Here is a tiny trained network, its code and every weight. The questions are about switching its units off for an input and a class, where a switched-off unit gives its printed mean instead of its output.

import numpy as np


def w(rows, s, z=0):
    codes = np.array(rows[::2]) - 128.0
    scale = np.full(codes.shape[1], s)
    scale[-1] = z or s
    return codes * scale


def norm(h):
    return h / np.sqrt((h * h).mean(-1, keepdims=True) + 1e-5)


def f(y):
    return np.maximum(y, 0)


def log_softmax(a):
    a = a - a.max(-1, keepdims=True)
    return a - np.log(np.exp(a).sum(-1, keepdims=True))


def net(x, mask):
    res = np.array(x, float).reshape(1, 5) / 4 @ E
    u = 0
    for l in range(2):
        y = f(norm(res) @ A[l][:, :-1].T + A[l][:, -1])
        res = res + np.where(mask[u : u + 16], y, B[l][:, -1]) @ B[l][:, :-1]
        u += 16
    return log_softmax(norm(res)[-1] @ U[:, :-1].T + U[:, -1])


A, B = {}, {}
E = w([
[78,151,190,117,67,164,168,186,129],'x0',
[118,169,125,89,12,67,81,9,111],'x1',
[104,134,67,164,103,100,158,157,67],'x2',
[210,119,83,126,80,218,99,152,114],'x3',
[106,126,75,99,114,139,194,90,209],'x4',
],0.011)
A[0] = w([
[177,112,83,141,206,80,63,79,99,52],'0.n0',
[88,124,222,128,52,152,145,177,106,82],'0.n1',
[90,127,124,133,149,77,146,117,125,77],'0.n2',
[195,135,86,130,48,205,74,139,117,55],'0.n3',
[99,137,73,119,111,142,188,90,200,58],'0.n4',
[123,139,75,120,103,142,176,97,188,60],'0.n5',
[79,137,43,169,93,81,141,159,28,49],'0.n6',
[139,139,195,143,116,99,64,121,44,62],'0.n7',
[56,140,196,138,159,17,123,113,136,71],'0.n8',
[108,136,119,98,96,122,98,110,124,76],'0.n9',
[133,136,150,130,138,128,106,135,104,3],'0.n10',
[121,133,133,123,213,160,139,187,128,79],'0.n11',
[154,130,249,112,155,166,45,71,198,48],'0.n12',
[141,130,112,121,116,81,73,61,131,97],'0.n13',
[98,136,183,115,32,121,125,115,110,102],'0.n14',
[156,132,165,146,157,121,66,158,64,79],'0.n15',
],0.017,0.0052)
B[0] = w([
[90,255,50,106,157,139,104,155,147,225],'0.n0',
[62,232,53,104,153,144,94,152,149,225],'0.n1',
[141,108,134,104,124,181,139,90,107,179],'0.n2',
[143,92,122,93,148,226,153,42,76,237],'0.n3',
[88,80,137,87,119,100,41,154,127,220],'0.n4',
[94,83,120,97,132,87,65,155,121,202],'0.n5',
[182,113,119,73,92,85,221,204,119,218],'0.n6',
[98,51,133,92,112,78,39,120,138,216],'0.n7',
[132,94,129,92,158,220,144,58,61,250],'0.n8',
[142,125,148,171,120,104,139,104,143,174],'0.n9',
[101,96,113,126,121,111,104,144,101,138],'0.n10',
[151,92,129,234,136,104,156,97,173,241],'0.n11',
[168,115,101,72,72,86,223,207,87,239],'0.n12',
[170,141,140,234,149,94,149,106,186,222],'0.n13',
[145,151,123,238,117,103,146,112,168,227],'0.n14',
[108,47,150,114,133,100,53,132,137,201],'0.n15',
],0.025,0.011)
A[1] = w([
[128,135,164,154,151,157,141,159,165,91],'1.n0',
[81,148,188,99,161,119,175,81,99,36],'1.n1',
[124,253,93,105,167,142,100,149,134,2],'1.n2',
[168,149,154,122,87,189,104,133,118,4],'1.n3',
[85,136,169,113,140,90,165,114,126,158],'1.n4',
[105,109,179,106,118,98,54,152,135,153],'1.n5',
[159,156,165,94,104,104,168,187,106,55],'1.n6',
[138,125,200,223,193,130,143,154,153,92],'1.n7',
[116,127,180,101,141,97,66,147,110,47],'1.n8',
[179,140,164,72,89,93,200,178,121,38],'1.n9',
[165,196,204,178,56,89,111,63,150,65],'1.n10',
[131,140,170,114,115,191,139,106,122,53],'1.n11',
[88,181,150,121,132,156,113,142,143,121],'1.n12',
[52,200,150,129,90,172,134,164,133,2],'1.n13',
[118,125,159,83,116,130,122,115,213,79],'1.n14',
[143,134,173,92,146,210,135,77,62,49],'1.n15',
],0.022,0.0027)
B[1] = w([
[96,94,87,168,121,112,141,137,112,165],'1.n0',
[223,124,103,119,119,206,103,102,137,163],'1.n1',
[99,251,155,148,173,139,50,131,162,231],'1.n2',
[90,115,87,104,151,146,154,93,75,142],'1.n3',
[151,138,39,113,69,189,113,120,95,144],'1.n4',
[99,124,222,123,112,74,73,131,95,244],'1.n5',
[157,138,160,81,121,115,195,192,137,183],'1.n6',
[128,152,118,191,26,81,200,66,132,235],'1.n7',
[106,101,163,108,65,110,72,121,150,189],'1.n8',
[127,166,206,82,100,170,162,223,182,232],'1.n9',
[72,82,114,236,109,114,215,153,135,211],'1.n10',
[179,117,132,109,185,114,95,71,128,165],'1.n11',
[151,171,108,127,186,107,116,130,135,153],'1.n12',
[177,190,67,106,207,75,81,133,156,165],'1.n13',
[113,101,90,154,118,152,111,165,41,151],'1.n14',
[158,124,216,147,179,186,161,62,108,254],'1.n15',
],0.026,0.0078)
U = w([
[138,116,96,255,80,103,184,90,154,7],'0',
[175,108,143,96,165,234,130,45,77,225],'1',
[93,61,159,86,84,80,20,146,102,123],'2',
[124,242,78,132,166,127,81,146,156,240],'3',
[177,132,154,63,76,149,205,218,134,150],'4',
[161,153,194,140,124,116,113,118,148,171],'5',
],0.015,0.0012)

Each question gives the input, the list of numbers given to net, and the class t.
The units are the neurons (one row each of A and B). Each row of codes is followed by its name. A weight is (code - 128) times the scale printed after its matrix; where a second scale follows, it is the last column's (A, B and U).
mask holds one flag per neuron, layer by layer. A switched-off neuron (its flag False) gives its mean, the last column of its row in B, instead of its output. The means were averaged over made-up inputs and are rounded, as every weight is.
A unit's drop is (log p(t) with every unit on - log p(t) with that unit switched off) / (log p(t) with every unit on - log p(t) with every unit switched off).
The circuit of an input: a set's keep is (log p(t) with only the set's units on - log p(t) with every unit switched off) / (log p(t) with every unit on - log p(t) with every unit switched off). Starting from the 12 units with the biggest drops (on a tie, the unit counted first), units are removed one at a time, each time the one whose removal leaves the highest keep (on an exact tie, the one counted first), for as long as the keep stays at least 0.8.
circuit, biggest first: the units of the circuit, biggest drop first
k most important neurons of layer l: the k neurons of layer l with the biggest drops, biggest first
drop when u is switched off: that unit's drop, to one decimal
input [-1,-5,-7,1,2], class 4: circuit, biggest first -> 0.n12
input [-3,-6,-1,7,-4], class 1: 3 most important neurons of layer 0 -> 0.n3, 0.n13, 0.n14
input [5,-7,-2,7,2], class 0: 2 most important neurons of layer 0 -> 0.n11, 0.n8
input [1,-2,2,-6,6], class 1: 4 most important neurons of layer 0 -> 0.n8, 0.n2, 0.n7, 0.n15
input [4,-3,1,6,-7], class 2: 3 most important neurons of layer 0 -> 0.n15, 0.n8, 0.n7
input [-7,1,1,7,7], class 1: 4 most important neurons of layer 0 -> 0.n3, 0.n7, 0.n1, 0.n15
input [-7,-7,-6,-4,-6], class 0: 3 most important neurons of layer 0 -> 0.n11, 0.n1, 0.n15
input [-8,3,1,0,8], class 2: 3 most important neurons of layer 0 -> 0.n4, 0.n5, 0.n1
input [7,-3,-4,6,-8], class 2: 3 most important neurons of layer 0 -> 0.n15, 0.n8, 0.n0
input [0,7,-8,0,-7], class 4: 2 most important neurons of layer 0 -> 0.n12, 0.n11
input [-4,2,-7,-1,7], class 2: 2 most important neurons of layer 0 -> 0.n4, 0.n5
input [8,-7,2,-4,-4], class 3: 2 most important neurons of layer 0 -> 0.n1, 0.n13
input [7,5,-7,2,-1], class 3: 2 most important neurons of layer 1 -> 1.n2, 1.n13
input [-2,0,4,2,0], class 4: circuit, biggest first -> 0.n6
input [1,7,8,2,0], class 4: 2 most important neurons of layer 0 -> 0.n6, 0.n11
input [3,2,3,-2,5], class 2: drop when 0.n15 is switched off -> 0.0
input [7,4,-5,-3,-5], class 3: drop when 0.n1 is switched off -> 1.8
input [0,-8,-5,8,-3], class 0: drop when 0.n11 is switched off -> 4.0
